Each row has a name. Each question is about the rows just above it. Places in a row count from 1.

[148 106 117 132  71 167  79 101 102 110 153 151 117 174 139 138 173 109
 135 128 131 152 121 144  69 150 171 138 144 133  83 124 135 135] : (13)
[111  83 157 168  91 150 138 175  63 149 186 142 129  79 113 143 124 111
 116  64 100 111  60 186 175 142 122  54 129 177 125 146 103 116] : (41)
[148 106 117 132 158 167  79 101 102 110 153 151  96 174 139 138 173 109
 113 128 131 152 121 144  69 150 171 138 144 133  83 124 135 135] : (68)
[104  97 127 162  90 130 128 178 108 130 112 176 143 124 157  82 106 125
  85  85 164 117  34 148 173 112 145 105 133 151  90 164 123 101] : (8)
[148 106 117 132 158 167  79 101 102 110 153 151 117 174 139 138 173 109
 135 128 131 152 121 144  69 150 171 138 144 133  83 124 135 135] : (9)
[113 121 138 125 127 149 132  84 115  90 123 112 108 133 104 120 137 147
  81 123 137  96 110 145  67 120 140  99 156 120 137 126 146 108] : (109)
[ 92 161 141  90 148 139 140 105 112 100 102  96 107 129 159  96 104 106
  86 120 125 119 102 134 141 137 128  99 103 152 190  97 149 159] : (75)
[101 158 198 132  65 158 115 173 157 147 124 189 133 141  81  77  83 118
  70 152 210 159  41 178 179 116 148 166 138  95 114 145 112 113] : (138)
One entry of (75) was changed: [ 93 161 141  90 148 139 140 105 112 100 102  96 107 129 159  96 104 106
  86 120 125 119 102 134 141 137 128  99 103 152 190  97 149 159]. Where, and from what?
1, [92]
Count the entries of [104  97 127 162  90 130 128 178 108 130 112 176 143 124 157]:
15

[128 107 125 154 159 119 125  75  82 152 111 113 102 147  69 112 116  62
 123 161  46 128 183 177 141 127 103 224 109 131 153 105 118  89 183 156
 157 144 102 142 100 100 174 142 143  19 156 161 204] = (38)
[128 107 125 154 159 119 125  75  82 152 111 113 102 147  69 112 116  62
 123 161  46 128 183 177 141 127 103 224 109 131 153 108 118  89 183 156
 157 144 102 142  75 100 174 142 143  19 156 161 204] = (3)
[139 134 128 145 134 121 130  93 106 119 118 147 128 113  90 125 129 106
 125 150  84 128 160 147 128 142 129 163 105 120 129 100 144 114 168 130
 155 134 154 143  95 102 151 140 143  82 152 140 154] = (50)
How many entries does [139 134 128 145 134 121 130  93 106 119 118 147 128 113  90 125 129 106
 125 150  84 128 160 147 128 142 129 163 105 120 129 100 144 114 168 130
 155 134 154 143  95 102 151 140 143  82 152 140 154] have?
49
Count the entries of [128 107 125 154 159 119 125  75  82 152 111 113 102 147  69 112 116  62
 123 161  46 128 183 177 141 127 103 224 109 131 153 105 118  89 183 156
 157 144 102 142 100 100 174 142 143  19 156 161 204]:
49
Where does [139 134 128 145 134 121 130  93 106 119 118 147 128 113  90 125 129 106
 125 150  84 128 160 147 128 142 129 163 105 120 129 100 144 114 168 130
 155 134 154 143  95 102 151 140 143  82 152 141 154] differ from (50), and what was there?
48, [140]
Count the entries of [139 134 128 145 134 121 130]:
7

[110 200 147  71 240 208]  (121)
[110 151 147  71 240 208]  (144)
[100 176  83 100 152  98]  (145)
[ 73 102 137 113 231 202]  (10)
[ 91 200 147  71 240 208]  (99)
[104 179  67  93 167 101]  (5)
Where does [ 91 201 147  71 240 208] differ from (99), and what was there?
2, [200]
Where does [104 179  66  93 167 101] differ from (5), and what was there?
3, [67]
One entry of (10) was changed: [ 73 102 137 114 231 202]. Where, and from what?
4, [113]
One entry of (5) was changed: [105 179  67  93 167 101]. Where, and from what?
1, [104]
Changed (145): [101 176  83 100 152  98]. Place and old value:
1, [100]

[ 75  98 122 241  49 122]  (23)
[ 54  98 122 241  49 122]  (123)
[ 75  98 122 241  49 125]  (2)
[117 182 129 156 114 137]  (4)
[117 182 151 156 114 137]  (130)
One entry of (4) was changed: [117 182 129 156 115 137]. Where, and from what?
5, [114]
Number of entries in [ 54  98 122 241  49]:
5
Changed (123): [ 54  98 122 241  49 121]. Place and old value:
6, [122]

[100 167 164 137 138 176 104  58  24 153 178  74  66  67  82 163  88 145
  79  96 178  32 151 114  19  53 129 184  50  58 189] = (72)
[100 167 164 137 138 176 104  58  24 153 178  74  66  67  82 163  88 145
  79 130 178  32 151 114  19  53 129 184  50  58 189] = (161)
[100 167 164 137 138 176 104  58  24 153 178  74  66  67  82 163  88 145
  79  96 132  32 151 114  19  53 129 184  50  58 189] = (39)
[110 129 103 116 114 123 105 132  95 122 124  77 131 124 115 134 102 123
 130 125 127 103 110  89  98 122 131 112 120 125 133] = (122)
[179  98 158 112 106 110 166  22  96  93 197 167  30  75 150 124  69 100
  18  44 137  47 110 161  60  48  69 213  38  17 171] = (29)
[154  79  86  98 105  73 150 160 181  84  98 151 152 157 164  94 123  93
 139 130  79 170 112  78  89 124 145 116 124 131 147] = (143)
[122 121 140 116 138 131 139 111 108 121 129 133 105 105 117 117 123 116
 116 126 122 117 131 123 115 103 133 147 118 109 126] = (46)
Number of entries in [179  98 158 112 106 110 166  22  96  93 197 167  30  75 150 124  69 100
  18  44 137  47 110 161  60  48  69 213  38  17]:
30
Count the entries of [100 167 164 137 138 176 104  58  24 153 178  74  66  67  82 163  88 145
  79 130 178  32 151 114  19  53 129 184  50  58 189]:
31
Changed (122): [110 129 103 116 114 123 105 132  95 122 124  77 131 124 115 134 102 123
 130 125 127 103 110  89  98 122 131 113 120 125 133]. Place and old value:
28, [112]

